Below is a small trained network, with its code and all its weights. Each question gives an input and a class and asks what happens when units are switched off, that is, made to give their printed mean instead of their output.

import numpy as np


def w(rows, s, z=0):
    codes = np.array(rows[::2]) - 128.0
    scale = np.full(codes.shape[1], s)
    scale[-1] = z or s
    return codes * scale


def f(y):
    return np.maximum(y, 0)


def log_softmax(a):
    a = a - a.max(-1, keepdims=True)
    return a - np.log(np.exp(a).sum(-1, keepdims=True))


def net(x, mask):
    res = np.array(x, float).reshape(1, 5) / 4 @ E
    y = f(res @ A[0][:, :-1].T + A[0][:, -1])
    res = res + np.where(mask, y, B[0][:, -1]) @ B[0][:, :-1]
    return log_softmax(res[-1] @ U[:, :-1].T + U[:, -1])


A, B = {}, {}
E = w([
[80,91,72,143,80,1],'x0',
[117,169,34,85,57,186],'x1',
[235,171,57,131,137,81],'x2',
[153,51,52,219,155,197],'x3',
[101,231,132,223,111,104],'x4',
],0.0089)
A[0] = w([
[119,162,198,57,122,102,231],'N0',
[79,135,35,206,147,83,127],'N1',
[130,219,159,185,96,173,63],'N2',
[147,110,186,157,170,57,61],'N3',
[167,85,151,16,123,114,105],'N4',
[95,237,148,249,63,89,112],'N5',
[89,126,40,115,68,65,78],'N6',
[11,139,151,128,45,180,142],'N7',
[82,88,97,161,100,9,5],'N8',
[149,171,202,186,205,21,57],'N9',
[101,254,131,174,154,123,66],'N10',
[216,161,135,74,151,85,137],'N11',
[191,204,139,91,205,211,35],'N12',
[146,193,175,17,104,74,15],'N13',
[140,80,92,79,55,75,85],'N14',
[222,192,81,208,140,62,85],'N15',
[214,184,61,96,79,105,72],'N16',
[60,133,137,132,70,67,99],'N17',
[102,234,15,77,20,169,48],'N18',
[92,132,86,99,101,61,51],'N19',
[137,211,173,79,120,83,27],'N20',
[108,217,191,91,59,84,3],'N21',
[88,171,52,72,45,156,70],'N22',
[144,198,193,80,205,189,22],'N23',
[204,135,85,95,152,103,29],'N24',
],0.0095,0.0057)
B[0] = w([
[115,79,76,167,96,133,236],'N0',
[132,148,94,117,123,207,216],'N1',
[139,122,92,75,135,159,187],'N2',
[228,198,172,116,230,109,182],'N3',
[191,53,105,117,121,145,194],'N4',
[144,2,49,77,72,84,255],'N5',
[142,197,118,76,146,191,199],'N6',
[61,83,211,134,184,53,225],'N7',
[115,248,105,43,164,194,200],'N8',
[207,127,170,145,222,82,217],'N9',
[143,119,84,23,87,116,200],'N10',
[29,90,128,114,129,68,195],'N11',
[109,210,83,54,84,170,197],'N12',
[119,136,75,189,127,204,199],'N13',
[120,121,106,81,97,180,178],'N14',
[10,86,158,163,137,118,215],'N15',
[23,64,195,126,142,93,193],'N16',
[71,141,115,93,115,152,198],'N17',
[233,159,173,167,242,55,235],'N18',
[150,157,170,56,123,131,172],'N19',
[105,115,99,211,151,187,182],'N20',
[106,112,71,217,111,208,197],'N21',
[224,124,188,175,206,82,199],'N22',
[107,208,137,40,148,112,193],'N23',
[50,98,152,148,177,92,157],'N24',
],0.0095,0.0099)
U = w([
[86,206,103,60,129,188,26],'0',
[134,34,72,96,98,135,254],'1',
[183,157,162,199,177,103,113],'2',
[5,78,174,131,136,112,69],'3',
[126,84,42,231,135,249,133],'4',
[126,103,105,161,60,89,154],'5',
],0.012,0.0066)

Each question gives the input, the list of numbers given to net, and the class t.
The units are the neurons (one row each of A and B). Each row of codes is followed by its name. A weight is (code - 128) times the scale printed after its matrix; where a second scale follows, it is the last column's (A, B and U).
mask holds one flag per neuron, in row order. A switched-off neuron (its flag False) gives its mean, the last column of its row in B, instead of its output. The means were averaged over made-up inputs and are rounded, as every weight is.
A unit's drop is (log p(t) with every unit on - log p(t) with that unit switched off) / (log p(t) with every unit on - log p(t) with every unit switched off).
The circuit of an input: a set's keep is (log p(t) with only the set's units on - log p(t) with every unit switched off) / (log p(t) with every unit on - log p(t) with every unit switched off). Starting from the 12 units with the biggest drops (on a tie, the unit counted first), units are removed one at a time, each time the one whose removal leaves the highest keep (on an exact tie, the one counted first), for as long as the keep stays at least 0.8.
circuit, biggest first: the units of the circuit, biggest drop first
most important unit: the unit with the biggest drop
top k neurons: the k neurons with the biggest drops, biggest first
drop of u: that unit's drop, to one decimal
input [0,4,8,-7,-5], class 3: most important unit	N16
input [8,-5,-2,7,7], class 0: top 2 neurons	[N8, N1]
input [4,-6,6,0,-3], class 2: top 4 neurons	[N3, N9, N5, N7]
input [5,-1,-2,-8,7], class 4: top 2 neurons	[N21, N20]
input [-1,7,8,6,-4], class 3: circuit, biggest first	[N16, N24]
input [-2,-7,-1,2,-6], class 2: top 3 neurons	[N5, N3, N10]
input [7,-6,5,-6,5], class 0: top 3 neurons	[N8, N3, N19]
input [-2,-4,-5,-7,8], class 1: top 2 neurons	[N5, N10]
input [6,-8,2,8,8], class 1: top 3 neurons	[N5, N18, N21]
input [-5,-1,-2,0,-4], class 0: top 3 neurons	[N5, N23, N12]
input [-5,-2,7,-7,-1], class 3: top 4 neurons	[N11, N16, N23, N24]
input [2,7,-5,-8,0], class 4: top 3 neurons	[N21, N13, N0]
input [-4,6,6,8,8], class 1: circuit, biggest first	[N5, N10]
input [-8,-6,4,-5,-6], class 0: most important unit	N23
input [-6,4,8,7,1], class 3: circuit, biggest first	[N16, N15]
input [-1,-6,2,-6,-1], class 2: top 2 neurons	[N9, N3]
input [1,4,-4,-5,0], class 4: top 2 neurons	[N21, N13]
input [-2,8,1,-1,8], class 1: top 3 neurons	[N5, N10, N2]
input [5,-2,4,-1,-5], class 0: circuit, biggest first	[N5, N8]
input [0,-4,5,4,4], class 3: circuit, biggest first	[N15]
input [8,6,-7,4,-8], class 0: top 2 neurons	[N6, N5]
input [4,3,5,-8,2], class 4: drop of N13	0.4
input [2,1,-2,4,-2], class 4: drop of N7	0.3
input [-2,2,-4,0,6], class 1: drop of N7	0.0
input [7,4,8,-3,0], class 3: drop of N11	0.3
